Here is a tiny trained network, its code and every weight. The questions are about switching its units off for an input and a class, where a switched-off unit gives its printed mean instead of its output.

import numpy as np


def w(rows, s, z=0):
    codes = np.array(rows[::2]) - 128.0
    scale = np.full(codes.shape[1], s)
    scale[-1] = z or s
    return codes * scale


def norm(h):
    return h / np.sqrt((h * h).mean(-1, keepdims=True) + 1e-5)


def f(y):
    return y / 2 * (1 + np.tanh(0.7978845608 * (y + 0.044715 * y**3)))


def log_softmax(a):
    a = a - a.max(-1, keepdims=True)
    return a - np.log(np.exp(a).sum(-1, keepdims=True))


def net(x, mask):
    res = np.array(x, float).reshape(1, 8) / 4 @ E
    u = 0
    for l in range(3):
        y = f(norm(res) @ A[l][:, :-1].T + A[l][:, -1])
        res = res + np.where(mask[u : u + 11], y, B[l][:, -1]) @ B[l][:, :-1]
        u += 11
    return log_softmax(norm(res)[-1] @ U[:, :-1].T + U[:, -1])


A, B = {}, {}
E = w([
[120,140,140,131,123],'x0',
[122,132,131,130,129],'x1',
[168,141,147,155,245],'x2',
[164,224,81,120,117],'x3',
[194,101,108,219,94],'x4',
[141,115,115,122,131],'x5',
[119,138,138,132,125],'x6',
[119,140,140,132,125],'x7',
],0.011)
A[0] = w([
[159,83,132,99,75,81],'0.n0',
[165,118,131,134,191,12],'0.n1',
[104,88,54,112,114,129],'0.n2',
[154,36,254,91,123,89],'0.n3',
[162,111,140,145,65,51],'0.n4',
[71,124,99,164,164,68],'0.n5',
[114,106,62,155,109,2],'0.n6',
[140,141,125,115,86,78],'0.n7',
[128,111,216,143,116,67],'0.n8',
[115,51,221,141,117,27],'0.n9',
[163,210,98,126,114,90],'0.n10',
],0.0094,0.0034)
B[0] = w([
[65,139,158,161,67,153],'0.n0',
[90,140,155,139,139,150],'0.n1',
[76,183,105,124,128,153],'0.n2',
[105,82,2,125,205,252],'0.n3',
[140,108,152,119,115,156],'0.n4',
[161,119,132,116,138,116],'0.n5',
[135,127,141,140,138,115],'0.n6',
[150,141,112,108,95,131],'0.n7',
[96,53,127,128,151,143],'0.n8',
[92,126,79,145,107,206],'0.n9',
[150,161,48,132,145,202],'0.n10',
],0.0088,0.0037)
A[1] = w([
[107,132,30,48,170,88],'1.n0',
[164,122,101,250,82,114],'1.n1',
[139,107,111,57,44,219],'1.n2',
[69,162,157,10,152,123],'1.n3',
[144,111,123,223,103,78],'1.n4',
[147,130,160,116,196,95],'1.n5',
[189,138,100,129,171,82],'1.n6',
[101,138,96,224,126,102],'1.n7',
[143,130,155,153,111,4],'1.n8',
[193,119,173,101,189,98],'1.n9',
[88,120,86,32,139,114],'1.n10',
],0.011,0.0038)
B[1] = w([
[114,148,174,88,112,241],'1.n0',
[133,108,195,32,126,249],'1.n1',
[103,155,144,246,127,230],'1.n2',
[196,62,139,94,102,253],'1.n3',
[149,90,174,55,148,185],'1.n4',
[136,88,183,203,60,172],'1.n5',
[75,134,126,149,115,175],'1.n6',
[143,130,128,51,144,181],'1.n7',
[137,155,147,100,116,105],'1.n8',
[95,172,148,199,104,168],'1.n9',
[187,109,162,150,106,226],'1.n10',
],0.011,0.0053)
A[2] = w([
[90,162,169,205,143,52],'2.n0',
[145,145,160,168,254,192],'2.n1',
[93,116,114,130,66,7],'2.n2',
[116,134,98,88,111,161],'2.n3',
[190,108,170,72,115,36],'2.n4',
[118,221,76,105,137,219],'2.n5',
[116,105,143,88,113,250],'2.n6',
[51,82,103,156,146,122],'2.n7',
[195,165,106,121,116,71],'2.n8',
[129,200,88,114,125,128],'2.n9',
[175,110,148,119,169,166],'2.n10',
],0.015,0.0018)
B[2] = w([
[99,97,139,202,42,169],'2.n0',
[108,207,110,163,2,244],'2.n1',
[109,237,139,159,117,170],'2.n2',
[122,129,121,184,123,145],'2.n3',
[198,132,233,30,137,253],'2.n4',
[101,33,78,101,224,201],'2.n5',
[221,237,116,126,156,209],'2.n6',
[161,137,63,92,240,209],'2.n7',
[158,37,96,106,188,188],'2.n8',
[50,36,104,144,239,180],'2.n9',
[118,210,118,92,77,205],'2.n10',
],0.008,0.0067)
U = w([
[201,128,242,4,104,146],'0',
[59,36,57,99,230,244],'1',
[61,209,142,215,18,9],'2',
],0.015,0.0013)

Each question gives the input, the list of numbers given to net, and the class t.
The units are the neurons (one row each of A and B). Each row of codes is followed by its name. A weight is (code - 128) times the scale printed after its matrix; where a second scale follows, it is the last column's (A, B and U).
mask holds one flag per neuron, layer by layer. A switched-off neuron (its flag False) gives its mean, the last column of its row in B, instead of its output. The means were averaged over made-up inputs and are rounded, as every weight is.
A unit's drop is (log p(t) with every unit on - log p(t) with that unit switched off) / (log p(t) with every unit on - log p(t) with every unit switched off).
The circuit of an input: a set's keep is (log p(t) with only the set's units on - log p(t) with every unit switched off) / (log p(t) with every unit on - log p(t) with every unit switched off). Starting from the 12 units with the biggest drops (on a tie, the unit counted first), units are removed one at a time, each time the one whose removal leaves the highest keep (on an exact tie, the one counted first), for as long as the keep stays at least 0.8.
circuit, biggest first: the units of the circuit, biggest drop first
top k neurons: the k neurons with the biggest drops, biggest first
top k neurons in layer l: the k neurons of layer l with the biggest drops, biggest first
drop when u is switched off: that unit's drop, to one decimal
input [-6,5,-7,6,-4,5,-5,-3], class 2: circuit, biggest first -> 1.n2
input [-5,7,-5,-7,6,1,-8,6], class 1: top 2 neurons in layer 1 -> 1.n3, 1.n0
input [6,-5,6,-2,-5,-3,8,-6], class 2: circuit, biggest first -> 1.n1, 2.n1
input [-1,-2,8,8,6,-4,-1,2], class 1: top 2 neurons in layer 1 -> 1.n2, 1.n10
input [-1,-5,-7,7,7,4,2,1], class 0: top 2 neurons -> 1.n1, 0.n3
input [8,6,-8,-8,0,2,-8,1], class 1: top 2 neurons -> 2.n7, 0.n3
input [-4,-1,-8,1,8,0,3,-4], class 0: top 3 neurons -> 1.n1, 1.n4, 2.n1
input [3,-4,-5,-5,4,-1,8,6], class 1: top 4 neurons -> 0.n3, 2.n7, 1.n3, 2.n1
input [-3,1,-4,6,-5,8,-6,-6], class 1: top 4 neurons -> 1.n1, 0.n10, 1.n2, 1.n5
input [-8,-7,2,8,-7,-1,-3,4], class 1: top 2 neurons in layer 2 -> 2.n5, 2.n9
input [7,-2,-4,4,2,3,-5,-3], class 1: top 2 neurons in layer 2 -> 2.n5, 2.n9
input [5,6,-5,7,7,5,5,7], class 0: top 3 neurons in layer 1 -> 1.n1, 1.n4, 1.n9
input [7,7,7,-2,6,1,3,-8], class 2: top 2 neurons in layer 0 -> 0.n0, 0.n9
input [5,-1,-8,5,-3,-2,-6,1], class 2: top neuron -> 1.n2
input [-7,-4,-3,3,1,-8,0,-1], class 1: drop when 0.n10 is switched off -> 0.3
input [-6,3,5,7,5,-6,-1,-8], class 1: drop when 1.n3 is switched off -> 0.2
